Below is a small trained network, with its code and all its weights. Each question gives an input and a target symbol and asks what happens when units are switched off, that is, made to give their printed mean instead of their output.

import numpy as np


def w(rows, s, z=0):
    codes = np.array(rows[::2]) - 128.0
    scale = np.full(codes.shape[1], s)
    scale[-1] = z or s
    return codes * scale


def f(y):
    return np.maximum(y, 0)


def softmax(a):
    e = np.exp(a - a.max(-1, keepdims=True))
    return e / e.sum(-1, keepdims=True)


def log_softmax(a):
    a = a - a.max(-1, keepdims=True)
    return a - np.log(np.exp(a).sum(-1, keepdims=True))


def net(x, mask):
    ids = ['ΓΛΠΣβζημτω'.index(c) for c in x.split()]
    T = len(ids)
    res = E[ids] + P[:T]
    r = res
    for j in range(3):
        rows = slice(3 * j, 3 * j + 3)
        q, k, v = (r @ M[0][rows].T for M in (Q, K, V))
        z = softmax(np.where(np.tri(T) > 0, q @ k.T / 3**0.5, -1e9)) @ v
        o = O[0][rows]
        res = res + np.where(mask[j], z, o[:, -1]) @ o[:, :-1]
    y = f(res @ A[0][:, :-1].T + A[0][:, -1])
    res = res + np.where(mask[3:7], y, B[0][:, -1]) @ B[0][:, :-1]
    return log_softmax(res[-1] @ U[:, :-1].T + U[:, -1])


Q, K, V, O, A, B = {}, {}, {}, {}, {}, {}
E = w([
[107,128,214,109],'Γ',
[78,80,50,74],'Λ',
[183,149,122,105],'Π',
[183,38,95,182],'Σ',
[66,164,134,209],'β',
[89,152,126,166],'ζ',
[189,124,198,221],'η',
[206,122,69,131],'μ',
[170,253,34,206],'τ',
[153,168,15,38],'ω',
],0.012)
P = w([
[143,192,158,120],'0',
[186,2,108,181],'1',
[130,181,187,71],'2',
[152,15,150,192],'3',
[119,186,183,78],'4',
[175,13,117,177],'5',
[94,193,186,92],'6',
],0.0067)
Q[0] = w([
[224,177,146,231],'head 1',
[147,67,191,42],'head 1',
[220,208,176,195],'head 1',
[243,62,228,158],'head 2',
[45,130,217,55],'head 2',
[235,88,24,133],'head 2',
[110,177,245,99],'head 3',
[99,2,89,117],'head 3',
[110,252,160,112],'head 3',
],0.008)
K[0] = w([
[196,220,123,201],'head 1',
[50,95,192,102],'head 1',
[166,153,184,204],'head 1',
[237,150,172,139],'head 2',
[11,144,200,178],'head 2',
[214,115,57,65],'head 2',
[149,191,194,186],'head 3',
[93,95,45,25],'head 3',
[205,137,254,203],'head 3',
],0.0096)
V[0] = w([
[131,164,178,239],'head 1',
[104,151,153,60],'head 1',
[91,2,171,95],'head 1',
[170,199,107,123],'head 2',
[73,126,43,163],'head 2',
[33,189,243,167],'head 2',
[152,112,2,152],'head 3',
[86,110,180,254],'head 3',
[204,184,204,153],'head 3',
],0.0077)
O[0] = w([
[131,184,219,189,255],'head 1',
[75,151,122,101,58],'head 1',
[156,32,53,116,102],'head 1',
[186,197,161,127,137],'head 2',
[57,225,60,215,78],'head 2',
[16,40,166,33,130],'head 2',
[178,167,42,237,116],'head 3',
[70,192,203,185,198],'head 3',
[123,153,199,2,198],'head 3',
],0.0068,0.0034)
A[0] = w([
[46,232,8,5,4],'neuron 1',
[29,210,88,8,244],'neuron 2',
[162,102,38,254,33],'neuron 3',
[186,109,201,150,195],'neuron 4',
],0.0058,0.0019)
B[0] = w([
[254,219,103,83,173],'neuron 1',
[31,142,23,159,201],'neuron 2',
[63,66,104,92,255],'neuron 3',
[126,102,88,134,246],'neuron 4',
],0.0087,0.0069)
U = w([
[44,62,83,70,171],'Γ',
[122,157,22,60,128],'Λ',
[147,195,109,50,84],'Π',
[205,50,173,232,111],'Σ',
[24,180,96,170,22],'β',
[50,174,85,131,75],'ζ',
[154,86,194,115,251],'η',
[190,198,107,175,184],'μ',
[127,255,107,140,21],'τ',
[160,239,71,28,1],'ω',
],0.0088,0.0064)

Each question gives the input, a string of symbols that net reads in full, and the target symbol t.
The units are the heads (3 rows each of Q, K, V and O) and the neurons (one row each of A and B). Each row of codes is followed by its name. A weight is (code - 128) times the scale printed after its matrix; where a second scale follows, it is the last column's (O, A, B and U).
mask holds one flag per unit, heads first, then neurons. A switched-off unit (its flag False) gives its mean, the last column of its rows in O or B, instead of its output. The means were averaged over made-up inputs and are rounded, as every weight is.
A unit's drop is (log p(t) with every unit on - log p(t) with that unit switched off) / (log p(t) with every unit on - log p(t) with every unit switched off).
The circuit of an input: a set's keep is (log p(t) with only the set's units on - log p(t) with every unit switched off) / (log p(t) with every unit on - log p(t) with every unit switched off). Starting from all 7 units, units are removed one at a time, each time the one whose removal leaves the highest keep (on an exact tie, the one counted first), for as long as the keep stays at least 0.8.
units of the circuit, in order: the units of the circuit, biggest drop first
k most important neurons: the k neurons with the biggest drops, biggest first
heads that matter: for each layer, one digit per head in row order, 1 if its drop is at least 0.15 and else 0, layers parted by /
drop when u is switched off: that unit's drop, to one decimal
input τ Λ η η β, target β: heads that matter	111
input τ Γ β, target β: heads that matter	110
input Γ τ μ η η τ μ, target μ: units of the circuit, in order	[head 2; neuron 3]
input η Λ Λ η ω, target ω: units of the circuit, in order	[neuron 1; head 3]
input Γ β Γ, target Γ: heads that matter	011
input Λ Λ Γ η η μ, target Σ: units of the circuit, in order	[head 3]
input Γ η τ Λ β η Σ, target Σ: units of the circuit, in order	[head 3; neuron 2]
input η η τ, target τ: units of the circuit, in order	[head 1; head 3; neuron 3]
input τ η ζ Γ η Γ ω, target ω: 3 most important neurons	[neuron 1; neuron 3; neuron 4]
input Λ Λ τ, target τ: units of the circuit, in order	[head 1; head 2]
input η ω η η η β, target Σ: units of the circuit, in order	[neuron 2; head 3]
input Π Σ η Σ Σ, target Σ: 2 most important neurons	[neuron 2; neuron 1]
input Γ β ω Γ Λ, target Λ: 2 most important neurons	[neuron 1; neuron 2]
input η ω η Λ η β, target Σ: most important neuron	[neuron 2]
input η Γ η Λ η ζ, target Σ: drop when head 3 is switched off	0.3
input η η τ Λ Λ, target Λ: drop when neuron 4 is switched off	0.0
input η ω μ, target μ: drop when head 3 is switched off	0.0
input η Λ Λ Π η β Γ, target Γ: drop when neuron 2 is switched off	0.4
